(63) [  76   59  -61 -306    7  217  410  171   51 -101  152 -195 -130   17
  -73  -66   11 -274   36  141   85  204  119 -180  103   36  329 -235
   69  -37 -102  -24]
(54) [  -1  205  -55 -302    7   36 -169  104 -401 -234  -57  201   99   30
  108  115 -110  -68 -253  218   -3 -202   16  230  140 -121  230  136
  -26  -81  179   10]
(67) [-236  127  -61   63  -73    9 -295  169   69    3  199   10  -76  138
  -38   68  291   39   85  129   90  -30 -106   34 -137  -38  139 -161
  175  101  111  107]
(64) [-123 -127   92  -24 -130   63  -10  198  250    9  107 -112  128   50
    8   20  180   20 -121  101   53   92 -157   50  -55  -29   40  -27
  -61   34  -31    6]
(64) [  86  -56   87  -82 -150  -52  424   12   58  -39  -74   48  140   63
  -30 -104   11   26 -182  -72  -31   46   -1 -207   15  108  241   34
  -50    0   28 -178]
(67) [ 306 -231  108  197  441  132  443 -288  294  360 -187 -204  -39  126
   33 -492   35   52  348 -384 -138  -39  252 -165 -112  425 -236  -72
   52   73 -331   -3]
(64) [ 124  -79  -87 -110  209    0  -25   42   10  239 -127    0  158    8
  -42 -172  -90   45  -25 -137 -239 -295  -51  -54  -39  -17   13 -205
 -287   -8  147  142]
(67) [ 201 -185   57   67  373  150  226 -167   46  111 -237  -53  -98  129
  161 -252   33  -13  190 -248 -178 -168  191   53  -72  254 -144   88
   67   37 -254   47]
(64) [ 140  138  161  199  727 -188 -406 -190   -1   98 -194  222  286  164
  204 -205  -95  293  193 -307 -230 -819 -184   -4 -372  351 -107  140
 -207  146   23  397]
(60) [ -61  138  -86  -85  148  100 -272   87 -249  -56  -49  109  -82   23
  140  -68  -10  -53   88   58  -55 -250   26  146   80  -95   23  -26
   45  -96  132  125]
(54) [   2  -97  -84 -374 -254    5  236   87  -69   66   12   14  184  -35
   -2   -5 -158   63 -326   27 -137  -50  -69 -197  120 -163  220 -221
 -314 -199  250  -94]
(63) [   6  -16  -77 -124  -72  -45  -14   45 -285   62  -85  129   92  -16
  -38   48 -136  138 -160   73  -94  -76   23  130   75 -145   72 -107
  -92  -47  246   19]
(54) [ -61  100 -198 -153 -649  -71  327  -15   87   34  237  -83  -74  -23
 -339  122  163 -156 -242  115  173  543  113 -344  164 -124  314 -183
  134  -11  129 -420]
(67) [   6   17 -169 -173  171  168 -283    1 -105   65  -33 -102 -106  -42
   95   58   16 -115   48  -36 -149 -173  -14   10   34 -114  -52 -155
  -31  -84   91   87]
(63) [ 149  -56  -31  120  196   13  127   66   98  -14 -111  -92 -206  -57
 -136  -13 -150 -159  246   57   83  111   39  179  -92   37 -109  -56
   55  160 -195   83]
(64) [ -65  -84   86  154  -89   70  -51  146  190    5   73 -213  -17 -146
  -92   78   89  -64   67   99  148  325 -110   66   39  -88 -145  -42
   83   54  -55  -36]
(60) [ -33 -216   51  121 -132   22  419  112  227  102   42  -82  -63   36
  -98 -147  179    7   85 -149  -80  181   41 -236  -16   46   90 -138
   10   37  -85    1]
(64) [-204  -43  107  -33 -195   37   61  -46  -74 -125   87  101  -51   64
  274  -26    0  175  -22   24   49  -26   10  -40   56  -12  -23   85
   63 -220    2  -53]
(54) [-119  -10 -187  -28 -372  -41  237  138   53  142   82   56 -119   56
 -185 -150  179  -46   -1  -60  -67  115   55 -294   76 -131  254 -297
   17  -50  210 -113]
(64) [ 116   24 -384   30  -30 -116  -31  -70 -231  224 -166  155 -216  -43
 -271  -31   10 -163   70 -232 -308 -111  208 -112   82 -181   47 -168
  -60   53  185   34]
(67) [ 224   84   77  -89  332  160   88 -251   18   68  -95 -154   49  128
  117 -153    7   10   68  -47   67  -48  122   -2  -71  331  -11   17
  195   49 -125 -138]
(63) [ 207  -36 -197  -17   95  121   82 -294 -187  231 -152  -55 -228  -23
  -47 -175 -154 -105  154  -50  -19  143  409  196  185    9 -289  -18
  125  -73 -124 -141]
(54) [ 209  242  -81  -30  659  209 -576 -487 -133  -21 -127  -20 -187  120
  355 -125  -68 -218  276  -86   16 -393  299  358  -15  276 -448  422
  176  -47 -401   71]
(63) [ 338   11 -149 -172   38   69  333 -412 -192  297 -230  -27   72   65
  -65 -257   -5  -27 -139 -281 -196   24  367 -233  186  181   50  -29
   64  -68   77 -358]
(63) [-113  -90  156   54  252  200 -249  -72 -259  -35  -22  -23  -19  -63
  366   10  -15  194  127  -57 -100 -146   39  164  110  -29 -285   98
   85 -200  -12  186]
(63) [ 105   54 -138  -57  171   -3 -104 -226  120  174   24  -32  -29   90
   -7 -121   16  -77   74 -155  -92 -180  115 -113  -73  127  -84  -13
  -89    4 -117   25]
(54) [-145 -114  196  244   -5   39  154  327  212 -255   62  -89 -209 -121
   31   43  -20  -84  286  122  182  205 -179   64  -64  -54  -57    0
   96   48 -191  162]
(63) [ 157   -4  108    0  280  -99  -53 -121 -354 -127 -282  191  100  -82
  157   93 -391  184  -41  -19  -88 -278  -33  238  -27   24 -124  183
 -103  -23   66  101]
(67) [  26  -56  284  115  396    5 -219   11  134  -36  -66  -50  236   44
  203   -5  -95  232   63   38   59 -252 -237  232 -240  196 -188  119
  -79   95 -103  206]
(60) [-342  147   47 -232 -406  223 -295  621   60 -403  425 -288  -29 -342
  -70  385  -19 -336 -132  670  459  557 -312  231  300 -498   97 -125
   20 -146   84   21]
(64) [ 223 -107 -107  247  143  -78  304  -80  257  264 -151  -50 -148  107
 -293 -240  117 -117  240 -227  -86   73  175  -76 -160  200  -23 -101
   69  272 -185  -14]
(64) [-166  161  229  120   17   28 -214  307  108 -364  257 -110   14  -73
  -38  288   55  -86   56  427  411  288 -202  311  -66  -23   36  151
  201  171 -169  141]
(63) [-124  -36 -181  -37 -262 -132 -216   73  -48  189   83   93   80    5
 -184  108   26  108 -175   86  -64    6  -36  103    5 -234   -2 -156
 -164   16  225   38]
(67) [ -32  123  130 -318   45  152 -158  -77 -156 -287   30   29  121   50
  371   80 -151   -3 -218  230  155 -134  -25  219   93   45   -8  287
   -2 -209  -80  -96]
(67) [-105  133 -147 -363 -385  187    3   33 -288 -261  149   -5 -167 -107
   91  168  -67 -284 -227  297  163  303  199  113  399 -275   83  130
  102 -284    0 -240]
(64) [-128 -194   81   21  -91    2  146  138  217  128   48   42  145  150
   70 -204  211  144  -64 -133 -157 -150  -79 -141  -72   39   92  -66
 -164  -35   21   91]
(63) [-183   53 -127 -182 -514  153  154  -15   87  131  410 -168  -40   38
 -138  -55  292 -113 -151  158  173  511  266 -185  301 -113  115 -136
  144 -169  -17 -255]
(64) [-240  -67  -83  -37 -601   -8  299  520  125 -194  126  -11 -194 -101
 -229  101  102 -218  -73  279  172  424 -155  -52  125 -349  315 -225
   43  -11  150 -125]
(54) [ -31   34   82   69 -124  -62  131    5  201  -58  102  -33    9  122
  -84   37  102   34  -19  124  213  183  -31   24 -146  145  100   35
  147  149 -115 -111]
(67) [ -37  -51  107  337  158  -39 -197  131   92   47   38 -134   -7 -242
 -130   79  -16   17  245  -35   30  144 -144   31  -10  -97 -252  -60
   -7   99  -15  217]
(54) [  18   42  158  -61  347   92 -227 -110   11   -6   37  -32  201  103
  246  -49   29  131  -11  -33  -35 -286  -44   74  -92  194  -83  137
  -48  -25  -96  153]
(60) [ -24    2  -89   78  111  -47 -373  178 -302   30 -206   92   -8 -236
  -25  108 -204   46   63   11 -147 -185 -180  184   74 -313 -142 -141
 -126  -39  342  177]
(60) [ 210  -32 -309 -107 -105 -246  255 -650 -333   81 -408  535 -245  334
  186 -182 -175   78 -130 -413 -347 -491  455  -47  -60  190  -22  364
  -38 -116  -80 -282]
(60) [ 205  115   45 -283  138  188  273 -389   19   38   95 -177   81   77
  159 -178  -21  -75  -66 -114   40   54  268 -303  134  307   45   83
   72 -171 -202 -238]
(54) [-169   -5  110 -181 -375   52  412  247  255   14  329 -145  198   99
 -110  -71  259   85 -195  120  127  277 -117 -404   16   41  453 -305
   10  -34  138 -127]
(63) [-202  -46   33   60 -469 -292   28  404  136  -77   90  159  221  -50
 -273  186   -2  120 -281  221   93  117 -346   29  -89 -255  250 -101
 -230  126  278   14]
(60) [-162   34   61  -54 -339  -30  259  276  119 -211  184  -31  -33   26
 -113  156  133  -31 -100  201  184  270 -155 -151  -46  -53  361 -130
  120   67   70  -89]
(60) [ -21   54   -8 -406    7  189 -107   37 -231 -109   98  -70  113  -55
  180  121 -188  -11 -223  251   52  -18   14  163  181 -129   36  -26
 -107 -218   69    5]
(63) [  -4 -137  238  338  445   54 -223  -44 -177   33 -192   27    2  -47
  230  -43  -84  297  288  -97  -73 -189  -32  321  -89   87 -376  102
  116   37  -47  280]
(54) [-236 -250  -33  216 -158 -331  -36  236  -93  173 -168  456  137  203
  -28  -44  138  458 -104 -234 -418 -515 -222  -12 -272 -141  182 -150
 -276  102  392  310]
(67) [ -10 -215  -42  146 -148 -193  374   93  211  171 -125  163  -10  200
 -150 -172  149  144    5 -227 -206 -139  -50 -199 -235   84  210 -159
 -104  158   68   23]
(63) [ -10  -18  146  121  156   19  -74    2   60 -123   21  -82  -27  -95
   87   97  -78   16  127   21   85   35  -95   54  -56   44 -152   94
   35   20 -137   98]
(60) [-114 -156    9   84  -48   66  146  302   47  127  -26   -6   -9   27
  -49 -173  195   65   91  -78 -154  -29  -75  -96    7  -95  139 -271
  -16    9  175  132]
(60) [ -80  172  182   34  -41   30 -152  270  -52 -333  179 -158   26 -290
  -80  308 -209  -99   29  431  404  388 -208  227  107 -167  -33   30
  110   29   -6   40]
(63) [ 102    8  -89   86  293  -60 -190 -111  -77   24 -167  122 -120   90
   29    9  -78  -13  140  -72 -101 -278   64  231 -164   76 -132  102
   -2  127 -107  160]
(60) [  26   58  112 -162 -349  -89  403   22  150 -232  149  -30  127   22
 -114  148  -36  -69 -295  198  253  339  -33 -131   14   83  284  133
   16   43 -108 -274]
(60) [ 117  -65 -305   -5  -65  -58 -142 -226 -179  201 -215  120 -150    3
  -99   20   -2 -111  -67 -179 -237  -82  224  108   82 -130 -165   73
  -46    2   43 -106]
(60) [-159  -18  -16 -203 -477   -1  310  -13  221 -113  181   41  -43  186
   84  -49  147  -39 -209   72  126  135   22 -223    8   42  241   48
   19 -134  -76 -284]
(54) [  91    0   30 -128  -93  -22  282  -97    2  -61  -54   23   41   16
   38  -50 -111   -8 -113  -36   16   24   32 -154   34   82  111   44
  -37  -71  -14 -175]
(67) [  49   46  -15  -60  131  -30  -12 -209  153   98   43   44   76  196
   93 -160   85   38   -6 -161  -79 -256   64 -154 -130  226   25   75
  -79   -2 -122   10]
(63) [ -71  -39   10  -25  111   34 -151   37   15   56   -7   28   82   70
  124  -38  140   83  -18 -135 -182 -268 -100 -101  -71   13   45  -45
  -85  -30   92  129]
(54) [ -68   55  291   87   37   41  114  161  311 -170  154 -175   82  -57
   74  -78  -85   35  148  193  344  172 -233  -44  -84  135  -13  -25
   55   -2 -129   -7]
(60) [ 188 -193  -20   17  197  -77  368 -284 -211  103 -269  200  -84   87
  127 -159 -214  178   71 -334 -314 -286  233  -89  -45  151  -68   60
 -107  -65  -75   67]
(54) [   7   96  236  135  278  -31  -69 -125   89  -13   96   36  204  153
  124 -126   94  183   69  -46   72 -164   12   15 -136  306  -31  194
   58   82 -162  130]
(64) [  31   24  -69  -45 -189  116  481  -97  174 -115   57  -46 -332  147
   20 -190  190 -293  130  -83   93  228  267 -265   67  171  178   75
  264  -44 -289 -259]
(54) [ 112  115  162  119  385   86 -288 -437  189   92   71 -193  120   96
  190  -46  147   76  114 -164   85  -81   61  -60 -137  387 -282  244
  173   57 -277  -55]
(67) [ 131 -200   58  137  -49 -259  482  -67 -146   87 -337  333  111  104
  -39 -179 -115  275  -96 -309 -296 -247   42 -144  -94  102  154   43
 -150   57  150  -22]
(67) [ 135  192  -82  -70  352   63 -282 -299 -285  129   13    9   64   64
   38    9   37   45   23  -94 -109 -187  230   45   37  138  -59   53
  102   22   10   89]
(64) [ 131    8  -40 -171  116  -10  319 -277 -203   20 -160  227  -39  220
  212 -251 -116  110  -16 -213 -188 -344  244 -145  -11  220  130   76
  -23 -136  -30  -60]
(67) [-186 -384   -5   47 -418 -142  574  264  107  157  -70  232   21  146
  -39 -234  130  258 -106 -228 -316 -108  -60 -296  -51 -116  275 -254
 -245  -79  212   51]
(67) [ -46  118 -100  169   91  -89 -362  -52   52  144   80  -30  -54 -173
  -85  -38  -93  -24  232  -87   -3  -75  -73 -113   18 -115 -240 -123
 -105  -51   86  133]
(54) [  11   -3  -58 -136   -7   96   31   -9  126   38   44  -97  -55   75
   34  -64   10  -75   11   67   63   15   20   12  -32   41   14  -87
    6  -29  -69  -63]
(64) [  63   -8  133   69  103  -12  250   22  136   17   53  -39   96   22
  -41 -164   18   18   74  -72   18   29   26 -156  -18  158   71   -1
  -30   39 -107   55]
(60) [-117  -75  209  152   27  191  -39  282  542   51  350 -469  108 -207
 -110  -50  233 -174  175   78  206  409 -207 -193   59  -18 -138 -145
  -35   22 -205  111]
(64) [ 238  -88 -257    4  -30 -127  415 -372 -115  243 -328  221 -231  199
  -60 -271  -68   22   68 -369 -270 -194  331 -197  -64  167   51  -50
   36    9    9 -220]
[  66   25   27  -33   87   50  -13 -147   88  161  136 -129   98   -1
  -36 -114  -84   43   35   67  119  116  133   63   51   92 -172  -25
  -43  -37 -132   -1] => (67)
[ 206  126  170  -41  312  131  144 -333   53 -255  -47  -80  -99   71
  264  -64  -97 -172  118  -32  178    0  186   25  -13  368 -116  413
  210  -25 -456 -141] => (54)
[  57   36  228  128  158  137 -122   65  248 -160  111 -346   22 -220
  -18  134  -96 -167  136  251  374  399 -122  218   29   50 -281  139
  128   80 -291  -30] => (67)
[-217 -155  106  301 -110 -146 -110  165  347   16  101  -50  -40  -48
  -41  109   87  161  158  -46   42   29 -327 -105 -252  -55 -115 -125
  -63   99    6  147] => (60)
[ -54  -30 -129  -36 -252  -38  165  133   23   17  -17   60  -82  -28
 -103  -62   87 -119  -43  -88 -110   32  -15 -232   86 -142  181 -123
  -63  -55  141  -78] => (64)
[-268  102    2   10 -467  -47 -146  354 -219 -174  216  -12    7 -301
 -185  313  -77   13 -125  372  239  439 -173   88  257 -441   82 -165
   57  -93  333  -36] => (67)
[  93   61    8  -28  -92   50  115  -61  127 -328  -45 -128 -303  -85
   19  196 -213 -306   79  257  367  342   14  220  -17   32 -118  220
  216   45 -330 -258] => (54)
[ 156   -6   55   36 -222   26  731 -226  275   19   59 -102  -82  114
 -108 -283  234 -185   16 -246   61  358  291 -526   98  320  224  102
  211    5 -271 -388] => (67)
[ 155   63 -115 -197 -116 -122  221 -134 -260  -68 -247  258   10   33
   32  -79 -270  -19 -187  -48  -91 -185  101  -25   86  -17  145   99
 -114 -108  138 -201] => (54)
[ -14  -99  -57 -201  -45  -77  100  185 -147  -61 -125  221  113   50
   50    8 -103   45 -218  -33 -249 -325  -94    5  -12 -132  224  -24
 -302  -58  172  138] => (60)
[  72  -42 -136  148  179    0 -349  162  -66 -137 -255  -21 -288 -189
  -80  251 -180 -264  183  128   26   -1 -121  454  -67 -227 -262   73
   32  162  -69  123] => (67)
[ -95    0   71  -76  184   97  -48  233   54  -37   99   -2   81  112
   95  -82  138   25   42   34  -74 -222  -97   -2  -82   39  173  -99
  -67   18   10  261] => (60)
[ 180  256 -215 -294  215   92 -249 -560 -531  -82 -141  137 -220   18
  298   68 -336  -59    5  -29  -28 -244  360  138  164   61 -198  223
  140 -253  -45 -164] => (60)
[-249  -78  377   -1  -64  132   13  302  325 -148  250 -227  259   -8
  197   33  154  201  -53  185  217  119 -389 -102  -98   60   90  -96
    3  -53   19   56] => (67)
[  81  -68 -100 -188   66   79  164 -129   32  201   13  -14   38  138
   40 -211   34    8  -43 -139 -168 -147  177 -134   24   96   52 -101
 -126  -87  -42    4] => (54)
[-119  -32  -42    0 -163  -82  -30   35   19   73  -50  175   40  214
   44  -81  143  171  -97  -12  -55 -185  -58   36 -133   18  129  -47
   10   28  154  -49] => (60)
[ -67 -200  371   20  142   97  193  112   33   49   59 -101  359   15
  190  -90   34  392  -81  -27  -51  -35 -152  -60  -30  131   21  -77
  -82  -62   65  149] => (67)
[-159 -119  -51   13 -163   40  -82  245  354   50  218 -185  -10  -26
 -138  111  273 -142  -29   21  -22  148 -166 -127  -64 -129   54 -141
 -108   75  -57  100] => (60)
[  26  -83 -114   41  126  137 -143  -22 -105   24 -160  -48 -254  -50
   88   12  -10 -119  169  -47  -85  -31   78  178   42  -93 -201  -11
  106  -32  -45   27] => (63)
[  -7   44   22   98  102 -227  -26   88 -167  -33 -161  294   62   54
   -6  -40 -195  220   46  -25  -87 -349 -136   70 -167   -2  104  -52
 -120   71  209  179] => (64)
[ 131  -41   13  183  172  -53  215  -63  414  217   -4  -54    1  153
 -130 -374  118  -78  226 -194   -8  -65   82 -154 -162  272  -37  -27
  -56  149 -246   37] => (63)
[-107   41   97   88  -47   65  -43   11   88 -141  141  -93 -134  -25
   72   69   10  -26  135  158  241  211   -6   99   -4   24 -111   68
  186  -16 -164  -24] => (64)
[-116    2  -16   85  -30  -27 -363   36   44  -87   27  -67  -74 -141
   38  267  -12  -18   31   44   40   14 -216   55  -67 -152 -166   15
    0    7   46   43] => (63)
[  18  269    5 -254  -91  325 -263  184   19 -120  349 -558   93 -417
 -198  301   14 -399 -107  423  397  691  -83  -24  388 -239  -11 -168
  162  -80   52 -196] => (60)
[  81   95    1 -520   79  138  334 -349 -238 -170  -74  265   76  380
  515 -265   30   31 -278 -230 -251 -552  268 -305   63  321  362  281
  -56 -321  -83 -165] => (64)
